In the rows, zero is written as 128.
Each row is followed by its class.
[112 120 126 146 155  79 137 101  73 126  99 172 165 121 143 137 137 119
 128  74 127 144 139 144 134 106 181 105 194 143 136 166 111 104 184 102
 143  99 134 133 123 114 141 158]
q_607
[116 135 140 131 115 129 115 117 127 125 142 119 128 129 114 125 111 125
 118 122 125 115 133 136 130 131 115 119 123 122 131 139 109 114 127 143
 149 118 111 118 131 117 132 124]
q_916
[145 124 168 108 101  89 146  96 100 142  81  89 116 148 109 173  75 159
 166 197 148 162 134 158 166 120 117 122 118  74 157 144 109 121 149 110
  83 146 161 135 108 103 135 127]
q_916
[107 135 124 132 117 128 115 136 137 122 145 114 127 121 113 120 106 118
 130 130 128 122 129 127 134 140 119 117 132 134 144 133 122 118 119 140
 147 129 111 116 130 123 128 147]
q_607
[132 141 115 109 125 134 124 128 127 139 134 115 127 109 119 149 137 150
 127 142 130 122 122 123 112 115 124 141 148 122 111 119 119  98 114 130
 160 111 161 102 124 126 134 118]
q_613
[119 139 135 128 124 141 108 121 126 123 135 117 128 121  98 126 119 129
 133 125 118 127 128 130 132 140 125 122 121 137 143 119 122 120 119 140
 149 115 122 112 130 111 127 132]
q_613
[118 139 117 114 101 123 130 119 132 152 131 111 110 102 126 138 155 129
 137 144 138 124 116 104 131 100 131 134 148 124 105 134 142  72 119 148
 174 133 141 128 113 138 128 120]
q_840
[122 128 118 123 152  55  96 177 140 134 139 111 134 173 147  96 111 184
 146 183 121 122 129  83 171 191 128 126  96 111 123  78 130 189 108  84
  87 140 123 164 100 144 173 160]
q_613
[127 138 131 118 109 130 115 134 126 124 135 118 124 122 112 134 125 122
 122 117 115 114 127 126 132 137 104 121 128 125 148 133 133 113 119 142
 147 129 117 119 145 122 121 140]
q_638
[115 130 134 121 117 129 118 128 132 126 143 115 127 132 118 125 100 120
 111 125 111 109 129 131 137 130 108 119 131 131 136 135 112 112 115 130
 146 132 104 125 136 128 127 134]
q_916
[114 142 145 163 145 221 103  94  89 121  96 105 180 103 143  98 152  99
 119  70  25 125 152 208 119 126 117 148  99 123 152  97 101 129 173 158
 141  43 135  41 127 108 130  74]
q_113
[135 118 137 125  94 112 138 128 134 129 114 119 126  89 113 147 119 119
 128 146 149 135 128 133 133 111 125 149 144 124 126 142 143  81 125 132
 169 131 143 104 130 122 121 122]
q_765
[116 145 125 113 110 149 131 128 140 133 140 102 118 124 111 140 146 137
 126 141 177 138 129 129 124 109 136 130 156 123 109 141 128  76 116 163
 163 136 140 108 121 120 117 114]
q_192
[126 130 133 115 103 113 128 135 134 116 123 125 121 109 110 136 141 117
 107 133 152 119 123 132 134 114 127 134 143 114 133 126 139  96 117 134
 183 132 137  98 144 122 121 128]
q_765
[146 143 124 180 137 172 107 112  34  98 136 180 149 116 108 117 116 132
 148 119 129 165 149 212 110 111  82 148  74 134 129 126 119 107 127 166
 164 127 123 140  76  94 138 137]
q_638
[128 136 128 139 101  97 120 120 134 132 149 139 133 106 121 132 150 118
 110 141 140 134 117 138 124 114 152 127 149 112 129 151 135  81 117 156
 177 120 131 101 124 102 122 120]
q_607
[ 93 116 116 131 117 160 144 185 180 108 127  54  63  87 111 123 129 150
 166 125 160 101  96 101 138 195 128 136  76 119 122 113 137 103  83 156
 143 145 113 190 130 102  94 170]
q_840
[135 139 126 116  98 108 123 142 136 140 128  93 117 111 122 154 131 135
 112 144 154 136 124 140 129 128 123 139 138 106 138 139 144  81 129 161
 152 140 148  95 125 109 129 119]
q_638
[126 139 126 121 113 169 163 163 114 150  83 127 165 161 116 156 118 199
 152  95 126 101 138 117 178 128 195 140 195 160 117 177  76  59 153 106
  73 118 158 133 213 161  95 155]
q_192
[145 127 138 135 130 115 131 119 152 119 135 137 130 124  99 176 138 120
 159 118 172 125 133  88 155 176 210  98 129 181 142 129 147 121 138 161
 121 111 115 124 117 154 146 107]
q_613
[127 128 129 110 117 241 117 158 115 135  93  79 133  91 122 157 133 179
 128  94 142 150 139 199  99 173 115 153 175  94 151  73  85 145  87 142
 182  78 158  86 134 136 138 110]
q_607
[115 137 138 124 120 126 115 125 130 126 137 125 126 128 118 120 135 115
 127 111 117 107 126 112 129 137 125 112 131 144 142 133 106 121 124 139
 152 116 113 144 145 125 134 142]
q_113
[128 141 118 111 111 124 125 140 160 132 134  94 118 113 114 128 118 149
 121 140 145 143 130 137 117 116  98 136 151 111 120 137 145  79 112 148
 147 134 149  90 126 114 112 116]
q_192
[112 138 105 132 109 126 126 148 135 131 132 116 133 101 129 129 135 115
 117 150 127 121 132 154 130 119 134 140 128 108 144 129 137  81 111 146
 156 138 137  87 114  98 127 129]
q_607
[107 128 144 135 101 130 122 128 135 118 131 127 132 117 112 130 113 117
 134 119 114 115 127 129 141 135 123 127 134 136 137 136 131 119 123 132
 150 130 108 122 143 127 124 142]
q_765
[116 132 142 138 109 139 104 124 120 132 136 117 120 126 110 131 123 123
 127 120 120 125 125 127 128 142 119 119 125 126 137 129 117 104 115 143
 164 128 118 126 126 129 135 133]
q_840
[116 122 137 117  96 110 129 132 130 141 118 107 124 105 116 129 143 127
 125 155 162 122 119 120 153 100 122 149 153 122 100 141 144 102 135 141
 193 139 140 110 131 133 127 116]
q_765
[125 121 135 107 113 133 136 129 141 129 109 108 119 109 117 144 146 134
 121 146 144 128 121 125 141 104 127 143 144 106 121 136 129  92 122 136
 181 120 137 110 137 126 117 121]
q_765
[109 137 131 130 108 139 109 137 125 116 144 125 127 120 111 127 108 118
 131 131 121 122 125 138 117 139 110 118 124 129 149 128 119 121 109 136
 152 123 119 112 134 122 133 147]
q_607
[127  96 156 129 163 112 121 162 137 100  81 110 131 104  72 100 126 103
 112  63 180 146 131 117 108 180 160  96  83 131 127 111 108 136 176 164
 174  67  96 137  84  60 123 143]
q_113
[123 130 131 111 125 147 122 136 130 118 137 106 115 130 133 123 149 136
 105 126 107 141 126 143 127 121 117 124 134  99 128 124 124 112 115 145
 148 127 131 109 120 109 118 131]
q_192
[129 130 116 112 116 114 102 133 140 135 128 102 120  98 117 126 122 142
 122 150 121 145 134 129 119 121 117 142 124 109 132 101 143 103 118 143
 155 120 146  75 119 113 132 118]
q_613
[108 128 147 122 107 138 114 124 134 125 134 116 122 134 101 125 117 137
 141 124 132 127 125 128 132 138 124 118 140 134 127 138 134 114 127 147
 143 132 116 119 137 121 118 139]
q_192
[115 142 105 122 104 111 122 146 151 132 135 107 120 101 122 119 138 118
 124 140 150 125 127 124 134 127 120 133 135 124 133 131 145  90 116 147
 171 131 136 101 125 111 125 123]
q_607
[141 140 117 120 109 115 103 129 126 147 138 109 132 100 115 131 136 145
 113 144 143 139 123 134 125 113  99 140 130 106 115 140 152  89 128 153
 170 130 143  91 127 126 125 103]
q_638
[111 134 133 135 110 129 116 127 131 118 144 126 130 121 113 123 111 108
 132 130 124 123 129 130 127 136 118 113 128 138 150 133 122 120 113 141
 156 127 108 122 132 117 128 146]
q_607
[136 129 138 122 113 129 126 120 136 129 129 134 119 128 115 145 127 136
 114 142 125 138 131 157 107 101 116 137 154 109 124 145 130  99 123 143
 136 129 152  80 131 127 122 112]
q_192
[121 103 130 104  87 156 136 200  89 147 121 116 149 157 153 126 145 148
 132 134  42  91 126 163 142 212 177 136 103  76  93 115  60 182 116 126
 178 134 114 120  91 129 155 136]
q_638
[129 133 123 116 121 138 118 134 118 143 122 106 121 107 116 142 137 155
 119 135 127 136 124 145 131 114 145 143 148 120 115 125 125  98 131 144
 160 120 157  87 110 123 132 123]
q_613
[126 138 169 225 154  92 122 167 190 122 141 117 207 123  91 160 130 106
 112 117 122  83 128 123 161 187 158 137 162 124 133 134 118  63 105 134
 124  90 148 110  94  94 129  84]
q_840
[106 125 148 129 105 128 121 124 138 118 135 114 129 120 110 128 102 117
 127 124 121 123 125 131 130 136 118 124 133 131 130 136 126 120 123 135
 160 130 104 117 133 120 122 143]
q_765
[135 105 177 127 140 147 125 121  94 116 130 138 193  90 134 128 134  75
 157 168   4 121 120 112 114 139  85 137 135 118 137  67  94 178 133 117
 159  47 141 146  85 144 195 106]
q_113
[129 130 127 116 109 132 127 145 139 132 133 103 125 114 117 126 141 141
 124 140 142 135 129 130 134 123 112 131 143 107 114 132 138  98 117 155
 166 134 139 108 118 109 121 117]
q_192
[118 133 130 124 122 136 112 124 121 125 143 112 121 122 109 127 109 129
 129 126 127 122 130 124 127 137 126 118 124 144 139 119 119 123 117 142
 155 129 116 117 126 118 132 145]
q_613
[ 69 135 121 113 103  84 177 124 118  80 162 151 120 140 186 107 130  43
 157 124  47  46 115 128 100 149 197  96 126 138 133 139  84 158  93  64
  97 139 102 134 166 164 122 173]
q_113
[102 126 144 139 109 131 122 122 129 117 135 117 130 120 116 138 108 119
 131 112 125 115 122 130 137 134 126 124 141 139 129 133 123 117 128 138
 160 129 108 124 142 128 124 143]
q_765
[124 145 110 138 106 108 119 149 136 132 128 118 127 111 114 142 115 131
 116 148 158 127 132 158 114 121 129 137 136  97 139 137 119  83 118 142
 150 119 159  63 123 116 134 110]
q_607
[124 134 140 121 109 142 112 125 120 129 129 115 124 123 111 135 126 123
 120 113 117 119 127 134 132 131 107 125 131 132 146 131 132 108 126 147
 158 128 117 119 139 120 119 141]
q_638
[117 140 134 133 117 131 116 123 128 125 141 126 126 137 110 127 121 120
 130 109 108 115 127 121 127 145 115 116 133 133 134 131 117 114 120 137
 147 126 116 127 139 131 130 132]
q_840
[124 120 131 113 125 142 124 128 133 134 124 107 129 114 120 130 134 148
 135 153  92 119 131 123 137 111 129 151 141 115 114 105 121 116 118 141
 156 117 141  95 129 129 120 130]
q_613
[146 101 132 165 127  25 120 134  82 127 140 152 112  95 123  98  30 114
  91 129 152 139 126 171  91 130 120  93  98 112 147 165 108 128 156  98
 128 137 122 117  84 114 165 167]
q_916
[136 128 138 118 121 138 112 122 132 134 116 109 115 103 109 148 139 144
 117 138 141 151 124 143 121 111 129 135 134 122 126 115 137 105 120 154
 171 121 150  93 117 111 122 113]
q_613
[121 137 138 124 107 131 117 128 122 124 138 125 127 129 109 135 125 125
 127 115 117 124 124 132 132 138 123 119 133 128 138 140 125 115 125 149
 149 131 110 125 139 122 119 141]
q_638
[126 127 141 121 106 133 133 125 137 126 119 121 117 109 117 131 146 136
 139 150 149 141 129 130 124 108 137 137 141 114 129 133 138  83 119 151
 156 118 145 112 123 116 123 127]
q_192
[129 133 115 126 116 109 120 154 143 124 134 112 131 109 111 119 128 117
 103 141 151 136 131 148 127 132 119 132 126 111 132 126 141  98 118 151
 174 135 134  86 108  95 122 121]
q_607
[104 125 141 100  88 108 148 121  98 129  78 116 123 158 168 123 154  87
 175 170 124 169 120 107 161 148 203 108  66 132 150 123  97 103 133 107
 151  92  95 178  63  93 146 138]
q_607
[134 127 139 138 111  99 106 107 130 133 132 112 119 110 133 121 130 112
 117 153 140 142 124 139 119 124 131 129 100 121 147 125 135  95 123 151
 156 123 128 110 124 110 132 114]
q_113
[124 143 117 120 101 119 121 139 139 132 132 107 135 116 113 124 117 124
 125 149 139 131 137 140 134 117 123 136 136 121 129 119 138  91 117 147
 155 130 137  77 118 119 119 121]
q_607
[124 139 115 106 118 122 115 137 131 129 125 120 117 108 123 127 146 121
 116 133 127 115 120 136 118 114 107 133 126 122 133 122 135  98 116 144
 168 124 142 107 138 123 135 119]
q_113
[126 115 139 119 109 103 159 137  91 108  82 149 148 122 160 117 137 120
 181 173 116 179 146 138 138 143 180 148 146 109 155 148  70 116 116  57
 130  96 163 156 138 139 149 151]
q_607
[104 126 145 124 108 148 125 116 124 118 134 118 127 123 118 143 116 115
 132 122 112 122 122 128 137 128 121 124 133 139 132 140 124 119 126 134
 153 135 104 133 140 126 124 143]
q_765
[115 136 132 135 129 127 109 128 126 127 143 127 131 125 109 119 115 114
 115 110 113 106 126 137 122 135 111 113 127 141 138 138 111 122 126 138
 147 132 116 127 140 122 130 140]
q_113
[143 123 105 116 125 135 112 151 149 124 107  91 127 141 148  61  58 150
 120  93 103 155 146 175 136 150  91 124  81 194  99 144 183 126 139 115
 121 158  98  67 125 161  86 123]
q_192
[138 143 128 117 137 170 122 171 198 133 100 166 126  70  87 141 176 156
 122  82 116 138 110 127  78 121 156 118 115 149 103 160 154  97 136 178
 128  89 137 124 127 117 114 116]
q_113
[118 141 132 122 111 140 112 132 128 126 135 113 126 126 108 129 124 123
 122 118 115 124 134 133 133 128 112 122 125 124 143 137 125 105 127 156
 153 132 113 109 133 118 121 140]
q_638
[118 137 137 138 114 127 106 119 119 128 143 124 123 129 109 127 126 124
 127 116 128 126 124 121 130 144 126 113 125 130 136 132 124 108 121 146
 154 128 113 127 132 129 135 132]
q_840
[114 125 141 122 112 127 118 138 142 132 125 119 123 129  95 118 110 139
 139 123 135 120 125 122 138 141 113 120 145 140 133 132 140 118 129 145
 144 130 113 129 132 119 126 144]
q_192
[122 133 139 115 108 140 112 120 115 121 128 126 125 125 113 139 122 121
 132 115 103 129 127 130 133 130 118 120 128 133 145 131 131 112 123 143
 147 126 108 122 138 132 119 143]
q_638
[121 131 139 140 128 135 105 123 123 119 146 118 129 111 100 118 109 128
 130 126 112 130 128 128 131 134 112 119 126 137 142 120 120 134 121 149
 154 115 115 118 127 115 134 135]
q_613
[130 134 131 131 104 117  99 150 161  77 172 170 137 101  98 125 123 115
 109 116 168 160 109 160  35 169 143 144  98 138  90 162 141  90  54 142
 130 122 102 116 157  94  88 104]
q_113
[121 134 136 117 115 133 114 124 120 126 133 126 128 125 109 129 129 121
 128 119 106 120 128 124 137 127 111 119 132 128 142 132 130 117 127 144
 151 132 109 126 138 125 119 145]
q_638
[147 125 155 145 126  96 139 153 202 103 164 105 139  99  61  99  74 113
  81  89 159 146 101 142  94 172 142 114 149 172  97  64 148 116  79 183
 183 126  76 131  89  65  54 135]
q_613
[127 139 117 102 113 129 129 142 133 135 132  94 114 120 127 150 144 127
 109 134 131 120 122 141 134 121 105 143 143 113 124 152 141  90 119 141
 155 144 140 104 120 116 118 122]
q_638
[127 128 127 123 108 132 119 127 143 136 126 122 109 115 122 149 127 144
 117 143 134 120 129 141 131 105 126 141 128 113 123 133 127  80 108 152
 153 127 129 107 126 129 122 114]
q_916
[111 138 124 131 111 118 116 137 135 122 142 123 129 124 102 122 103 117
 130 132 133 120 126 134 131 143 116 113 136 131 150 133 121 118 118 140
 155 131 116 109 138 121 131 144]
q_607
[133 127 125 126 123 123 108 136 120 141 134 112 122 110 116 126 146 124
 113 150 145 125 122 112 139 127 117 136 130 114 124 125 135  95 110 129
 165 121 136 116 114 145 143 109]
q_840
[122 132 134 111 110 134 113 127 127 129 128 108 116 129 105 134 124 128
 128 123 128 120 130 122 139 135 114 125 133 127 144 127 128 111 125 146
 159 134 116 118 145 130 117 144]
q_638
